Below are the code and all the weights of a small trained network. Each question names an input and a class and asks about switching units off, where a switched-off unit gives its printed mean instead of its output.

import numpy as np


def w(rows, s, z=0):
    codes = np.array(rows[::2]) - 128.0
    scale = np.full(codes.shape[1], s)
    scale[-1] = z or s
    return codes * scale


def norm(h):
    return h / np.sqrt((h * h).mean(-1, keepdims=True) + 1e-5)


def f(y):
    return y / 2 * (1 + np.tanh(0.7978845608 * (y + 0.044715 * y**3)))


def log_softmax(a):
    a = a - a.max(-1, keepdims=True)
    return a - np.log(np.exp(a).sum(-1, keepdims=True))


def net(x, mask):
    res = np.array(x, float).reshape(1, 3) / 4 @ E
    u = 0
    for l in range(4):
        y = f(norm(res) @ A[l][:, :-1].T + A[l][:, -1])
        res = res + np.where(mask[u : u + 3], y, B[l][:, -1]) @ B[l][:, :-1]
        u += 3
    return log_softmax(norm(res)[-1] @ U[:, :-1].T + U[:, -1])


A, B = {}, {}
E = w([
[138,3,250,143],'x0',
[221,34,6,171],'x1',
[61,103,149,75],'x2',
],0.0067)
A[0] = w([
[153,177,60,124,84],'L0N1',
[2,148,57,49,7],'L0N2',
[142,91,43,91,160],'L0N3',
],0.0072,0.0019)
B[0] = w([
[139,180,86,159,212],'L0N1',
[254,166,198,89,218],'L0N2',
[101,114,89,162,251],'L0N3',
],0.012,0.0021)
A[1] = w([
[168,173,155,201,3],'L1N1',
[146,48,249,152,144],'L1N2',
[102,173,117,149,164],'L1N3',
],0.011,0.0025)
B[1] = w([
[200,161,62,152,139],'L1N1',
[179,254,186,96,254],'L1N2',
[218,113,123,31,146],'L1N3',
],0.0098,0.0079)
A[2] = w([
[49,84,106,127,51],'L2N1',
[95,190,172,47,219],'L2N2',
[103,10,77,137,6],'L2N3',
],0.011,0.0016)
B[2] = w([
[231,117,103,231,121],'L2N1',
[139,17,252,199,255],'L2N2',
[62,2,202,172,160],'L2N3',
],0.0091,0.0073)
A[3] = w([
[96,136,183,110,29],'L3N1',
[116,96,149,201,129],'L3N2',
[226,144,252,159,250],'L3N3',
],0.011,0.0022)
B[3] = w([
[88,160,71,72,142],'L3N1',
[85,62,126,135,143],'L3N2',
[9,140,106,7,248],'L3N3',
],0.012,0.017)
U = w([
[249,232,55,178,6],'0',
[81,179,202,69,254],'1',
[152,51,151,249,18],'2',
],0.014,0.0022)

Each question gives the input, the list of numbers given to net, and the class t.
The units are the neurons (one row each of A and B). Each row of codes is followed by its name. A weight is (code - 128) times the scale printed after its matrix; where a second scale follows, it is the last column's (A, B and U).
mask holds one flag per neuron, layer by layer. A switched-off neuron (its flag False) gives its mean, the last column of its row in B, instead of its output. The means were averaged over made-up inputs and are rounded, as every weight is.
A unit's drop is (log p(t) with every unit on - log p(t) with that unit switched off) / (log p(t) with every unit on - log p(t) with every unit switched off).
unit that matters most: the unit with the biggest drop
top k neurons: the k neurons with the biggest drops, biggest first
top k neurons in layer l: the k neurons of layer l with the biggest drops, biggest first
drop when u is switched off: that unit's drop, to one decimal
input [-7,1,-6], class 0: unit that matters most -> L3N3
input [-1,4,0], class 2: top 2 neurons -> [L1N2; L3N3]
input [-2,-1,-5], class 0: top 3 neurons -> [L2N2; L3N3; L1N2]
input [-3,7,4], class 2: top 2 neurons -> [L1N2; L3N3]
input [-1,3,-4], class 0: top 2 neurons -> [L2N2; L0N1]
input [-8,7,-4], class 0: top 2 neurons -> [L3N3; L2N2]
input [-1,7,-6], class 2: top 4 neurons -> [L1N2; L3N3; L2N3; L0N2]
input [-2,-1,-4], class 0: top 3 neurons -> [L2N2; L1N2; L3N3]
input [-6,6,-2], class 0: top 2 neurons -> [L3N3; L2N2]
input [-6,3,7], class 0: top 2 neurons in layer 0 -> [L0N3; L0N1]
input [-1,5,-3], class 2: top 3 neurons -> [L1N2; L3N3; L2N3]
input [0,1,1], class 2: drop when L1N2 is switched off -> 0.8
input [3,7,6], class 2: drop when L1N3 is switched off -> 0.0
input [-5,2,-4], class 0: drop when L3N3 is switched off -> 0.2
input [2,8,2], class 2: drop when L3N3 is switched off -> 0.1
input [5,8,-5], class 2: top neuron in layer 1 -> [L1N2]
